Below is a small trained network, with its code and all its weights. Each question gives an input and a target symbol and asks what happens when units are switched off, that is, made to give their printed mean instead of their output.

import numpy as np


def w(rows, s, z=0):
    codes = np.array(rows[::2]) - 128.0
    scale = np.full(codes.shape[1], s)
    scale[-1] = z or s
    return codes * scale


def f(y):
    return y / 2 * (1 + np.tanh(0.7978845608 * (y + 0.044715 * y**3)))


def softmax(a):
    e = np.exp(a - a.max(-1, keepdims=True))
    return e / e.sum(-1, keepdims=True)


def log_softmax(a):
    a = a - a.max(-1, keepdims=True)
    return a - np.log(np.exp(a).sum(-1, keepdims=True))


def net(x, mask):
    ids = ['ΛΞΨεφω'.index(c) for c in x.split()]
    T = len(ids)
    res = E[ids] + P[:T]
    r = res
    for j in range(2):
        rows = slice(2 * j, 2 * j + 2)
        q, k, v = (r @ M[0][rows].T for M in (Q, K, V))
        z = softmax(np.where(np.tri(T) > 0, q @ k.T / 2**0.5, -1e9)) @ v
        o = O[0][rows]
        res = res + np.where(mask[j], z, o[:, -1]) @ o[:, :-1]
    y = f(res @ A[0][:, :-1].T + A[0][:, -1])
    res = res + np.where(mask[2:14], y, B[0][:, -1]) @ B[0][:, :-1]
    return log_softmax(res[-1] @ U[:, :-1].T + U[:, -1])


Q, K, V, O, A, B = {}, {}, {}, {}, {}, {}
E = w([
[150,107,158,104],'Λ',
[176,104,88,30],'Ξ',
[181,103,78,41],'Ψ',
[99,107,231,92],'ε',
[95,110,198,8],'φ',
[111,42,195,192],'ω',
],0.015)
P = w([
[251,255,141,243],'0',
[222,123,168,55],'1',
[196,102,206,56],'2',
[160,99,199,51],'3',
[134,96,187,49],'4',
[109,90,176,53],'5',
[78,81,165,59],'6',
[67,84,143,51],'7',
[64,79,101,47],'8',
],0.0068)
Q[0] = w([
[197,31,225,58],'h1',
[96,32,147,110],'h1',
[83,112,97,60],'h2',
[95,254,68,227],'h2',
],0.0091)
K[0] = w([
[123,166,133,189],'h1',
[150,226,117,119],'h1',
[76,125,108,100],'h2',
[250,175,141,92],'h2',
],0.018)
V[0] = w([
[59,116,242,169],'h1',
[97,118,156,11],'h1',
[131,16,81,188],'h2',
[159,157,195,126],'h2',
],0.011)
O[0] = w([
[55,83,137,216,201],'h1',
[138,250,171,174,176],'h1',
[153,105,188,177,114],'h2',
[67,165,89,165,254],'h2',
],0.012,0.0053)
A[0] = w([
[146,195,151,167,124],'n1',
[30,82,118,176,139],'n2',
[87,209,162,171,115],'n3',
[115,24,61,162,1],'n4',
[158,123,35,141,222],'n5',
[120,139,129,129,110],'n6',
[160,107,193,80,129],'n7',
[109,143,179,129,142],'n8',
[167,110,82,178,185],'n9',
[32,132,107,97,112],'n10',
[255,125,180,43,114],'n11',
[189,130,93,172,151],'n12',
],0.0098,0.0082)
B[0] = w([
[112,117,143,9,183],'n1',
[128,156,82,147,254],'n2',
[126,156,153,126,236],'n3',
[170,202,102,3,212],'n4',
[73,133,235,218,150],'n5',
[142,148,149,155,126],'n6',
[112,73,134,217,184],'n7',
[142,108,53,143,192],'n8',
[44,105,185,95,141],'n9',
[174,143,120,193,214],'n10',
[165,37,34,141,199],'n11',
[192,136,240,61,125],'n12',
],0.0073,0.0095)
U = w([
[84,38,254,99,231],'Λ',
[159,119,161,130,63],'Ξ',
[159,107,170,113,49],'Ψ',
[81,121,109,197,3],'ε',
[128,148,226,118,222],'φ',
[54,131,125,80,173],'ω',
],0.0092,0.0047)

Each question gives the input, a string of symbols that net reads in full, and the target symbol t.
The units are the heads (2 rows each of Q, K, V and O) and the neurons (one row each of A and B). Each row of codes is followed by its name. A weight is (code - 128) times the scale printed after its matrix; where a second scale follows, it is the last column's (O, A, B and U).
mask holds one flag per unit, heads first, then neurons. A switched-off unit (its flag False) gives its mean, the last column of its rows in O or B, instead of its output. The means were averaged over made-up inputs and are rounded, as every weight is.
A unit's drop is (log p(t) with every unit on - log p(t) with that unit switched off) / (log p(t) with every unit on - log p(t) with every unit switched off).
The circuit of an input: a set's keep is (log p(t) with only the set's units on - log p(t) with every unit switched off) / (log p(t) with every unit on - log p(t) with every unit switched off). Starting from the 12 units with the biggest drops (on a tie, the unit counted first), units are removed one at a time, each time the one whose removal leaves the highest keep (on an exact tie, the one counted first), for as long as the keep stays at least 0.8.
units of the circuit, in order: the units of the circuit, biggest drop first
unit that matters most: the unit with the biggest drop
top k neurons: the k neurons with the biggest drops, biggest first
which heads matter: for each layer, one digit per head in row order, 1 if its drop is at least 0.15 and else 0, layers parted by /
drop of u: that unit's drop, to one decimal
input φ φ φ φ ω φ Λ, target φ: units of the circuit, in order => h1, n11
input ε ε Ψ ω φ Ξ Ψ, target ε: which heads matter => 10
input Λ φ φ Λ Λ φ ω φ, target Λ: units of the circuit, in order => h2, h1
input Λ ω ε φ Ξ Λ ω ε φ, target Λ: which heads matter => 11
input ω φ φ ω ω Λ Ξ ω Λ, target Λ: unit that matters most => h2
input φ ε ω φ ω ω Ψ, target Λ: units of the circuit, in order => h2, n2
input φ φ Ψ, target φ: which heads matter => 10
input ε φ ω Ψ Ψ, target Λ: which heads matter => 01
input φ Ξ φ ω Ξ, target Λ: units of the circuit, in order => h2, n2
input φ Ξ φ φ φ φ Ξ ω, target φ: top 2 neurons => n11, n3
input φ φ φ Λ φ ω φ φ ε, target φ: which heads matter => 10
input ω Λ φ φ Λ, target ω: units of the circuit, in order => h1, n4, n2
input ε φ ω ω ε φ ε, target ε: units of the circuit, in order => h1, n2, n1
input ε φ Ψ φ, target ε: units of the circuit, in order => h1, n10, n4, h2
input ε Λ ω ω φ φ Λ, target ε: units of the circuit, in order => h1, n2
input φ Ψ Λ ε Ξ, target φ: top 4 neurons => n11, n5, n2, n8
input φ φ Ξ φ φ φ Ξ Λ Λ, target φ: units of the circuit, in order => h1
input φ φ Ψ Λ Ξ ε Ξ ε φ, target φ: top 2 neurons => n11, n10
input φ φ ω Λ Ψ ε φ Ψ, target φ: top 2 neurons => n11, n5
input ω φ ω φ Λ ω, target ω: top 3 neurons => n4, n2, n5
input ε Λ ω ω, target ε: drop of n2 => 1.3
